Here is a tiny trained network, its code and every weight. The questions are about switching its units off for an input and a class, where a switched-off unit gives its printed mean instead of its output.

import numpy as np


def w(rows, s, z=0):
    codes = np.array(rows[::2]) - 128.0
    scale = np.full(codes.shape[1], s)
    scale[-1] = z or s
    return codes * scale


def norm(h):
    return h / np.sqrt((h * h).mean(-1, keepdims=True) + 1e-5)


def f(y):
    return y / 2 * (1 + np.tanh(0.7978845608 * (y + 0.044715 * y**3)))


def log_softmax(a):
    a = a - a.max(-1, keepdims=True)
    return a - np.log(np.exp(a).sum(-1, keepdims=True))


def net(x, mask):
    res = np.array(x, float).reshape(1, 5) / 4 @ E
    u = 0
    for l in range(2):
        y = f(norm(res) @ A[l][:, :-1].T + A[l][:, -1])
        res = res + np.where(mask[u : u + 9], y, B[l][:, -1]) @ B[l][:, :-1]
        u += 9
    return log_softmax(norm(res)[-1] @ U[:, :-1].T + U[:, -1])


A, B = {}, {}
E = w([
[123,132,128,131],'x0',
[196,20,126,35],'x1',
[172,179,167,202],'x2',
[165,155,105,94],'x3',
[116,172,253,60],'x4',
],0.0062)
A[0] = w([
[139,125,157,2,232],'L0N1',
[163,173,209,134,115],'L0N2',
[150,173,219,141,4],'L0N3',
[111,62,80,226,222],'L0N4',
[79,56,176,161,222],'L0N5',
[97,96,107,73,159],'L0N6',
[28,224,110,182,137],'L0N7',
[60,210,129,167,81],'L0N8',
[119,151,185,103,191],'L0N9',
],0.0082,0.0025)
B[0] = w([
[121,147,105,208,227],'L0N1',
[128,80,101,175,184],'L0N2',
[134,100,125,140,167],'L0N3',
[208,170,72,161,230],'L0N4',
[83,255,55,117,170],'L0N5',
[66,185,91,153,158],'L0N6',
[219,141,61,96,253],'L0N7',
[140,146,166,60,201],'L0N8',
[93,83,122,155,179],'L0N9',
],0.006,0.0049)
A[1] = w([
[183,138,128,166,147],'L1N1',
[146,1,89,128,171],'L1N2',
[131,107,73,145,146],'L1N3',
[110,195,93,134,161],'L1N4',
[84,186,167,97,90],'L1N5',
[156,109,38,119,159],'L1N6',
[79,141,83,93,124],'L1N7',
[109,142,204,85,251],'L1N8',
[194,139,139,152,30],'L1N9',
],0.013,0.002)
B[1] = w([
[60,76,198,51,201],'L1N1',
[254,114,223,84,197],'L1N2',
[135,157,171,162,189],'L1N3',
[115,90,184,25,213],'L1N4',
[182,130,126,148,165],'L1N5',
[101,141,197,167,254],'L1N6',
[88,51,221,187,166],'L1N7',
[211,142,114,241,173],'L1N8',
[45,78,169,99,175],'L1N9',
],0.0064,0.0072)
U = w([
[216,175,105,253,250],'0',
[36,109,195,158,196],'1',
[28,151,185,113,168],'2',
[105,152,173,129,137],'3',
[238,192,36,109,241],'4',
[66,90,3,144,6],'5',
],0.0062,0.0027)

Each question gives the input, the list of numbers given to net, and the class t.
The units are the neurons (one row each of A and B). Each row of codes is followed by its name. A weight is (code - 128) times the scale printed after its matrix; where a second scale follows, it is the last column's (A, B and U).
mask holds one flag per neuron, layer by layer. A switched-off neuron (its flag False) gives its mean, the last column of its row in B, instead of its output. The means were averaged over made-up inputs and are rounded, as every weight is.
A unit's drop is (log p(t) with every unit on - log p(t) with that unit switched off) / (log p(t) with every unit on - log p(t) with every unit switched off).
The circuit of an input: a set's keep is (log p(t) with only the set's units on - log p(t) with every unit switched off) / (log p(t) with every unit on - log p(t) with every unit switched off). Starting from the 12 units with the biggest drops (on a tie, the unit counted first), units are removed one at a time, each time the one whose removal leaves the highest keep (on an exact tie, the one counted first), for as long as the keep stays at least 0.8.
units of the circuit, in order: the units of the circuit, biggest drop first
k most important neurons: the k neurons with the biggest drops, biggest first
k most important neurons of layer l: the k neurons of layer l with the biggest drops, biggest first
drop of u: that unit's drop, to one decimal
input [1,-7,-6,-2,2], class 4: units of the circuit, in order	[L0N7]
input [-6,-8,1,5,3], class 4: units of the circuit, in order	[L1N6; L0N7]
input [-7,-4,5,6,-4], class 3: units of the circuit, in order	[L1N1; L1N8; L1N4]
input [-7,0,2,6,8], class 0: 3 most important neurons	[L1N8; L0N4; L0N7]
input [4,-8,3,2,5], class 4: 3 most important neurons of layer 1	[L1N6; L1N7; L1N5]
input [4,-8,1,-6,6], class 4: 3 most important neurons of layer 0	[L0N7; L0N8; L0N1]
input [-2,2,6,0,-2], class 1: 3 most important neurons	[L1N1; L1N9; L0N7]
input [-1,3,-5,-2,5], class 0: 2 most important neurons of layer 0	[L0N4; L0N7]
input [3,-1,-7,5,-3], class 1: 2 most important neurons	[L0N6; L1N7]
input [-7,-5,6,8,-1], class 2: 2 most important neurons	[L1N1; L1N9]
input [1,-8,-4,6,2], class 4: 2 most important neurons	[L0N8; L1N1]
input [-7,5,-4,-1,8], class 0: 2 most important neurons	[L1N8; L0N1]
input [-1,5,0,-3,7], class 0: drop of L1N8	0.2
input [6,5,5,6,-1], class 2: drop of L0N5	-0.2
input [0,-1,1,-6,6], class 0: drop of L1N8	0.2
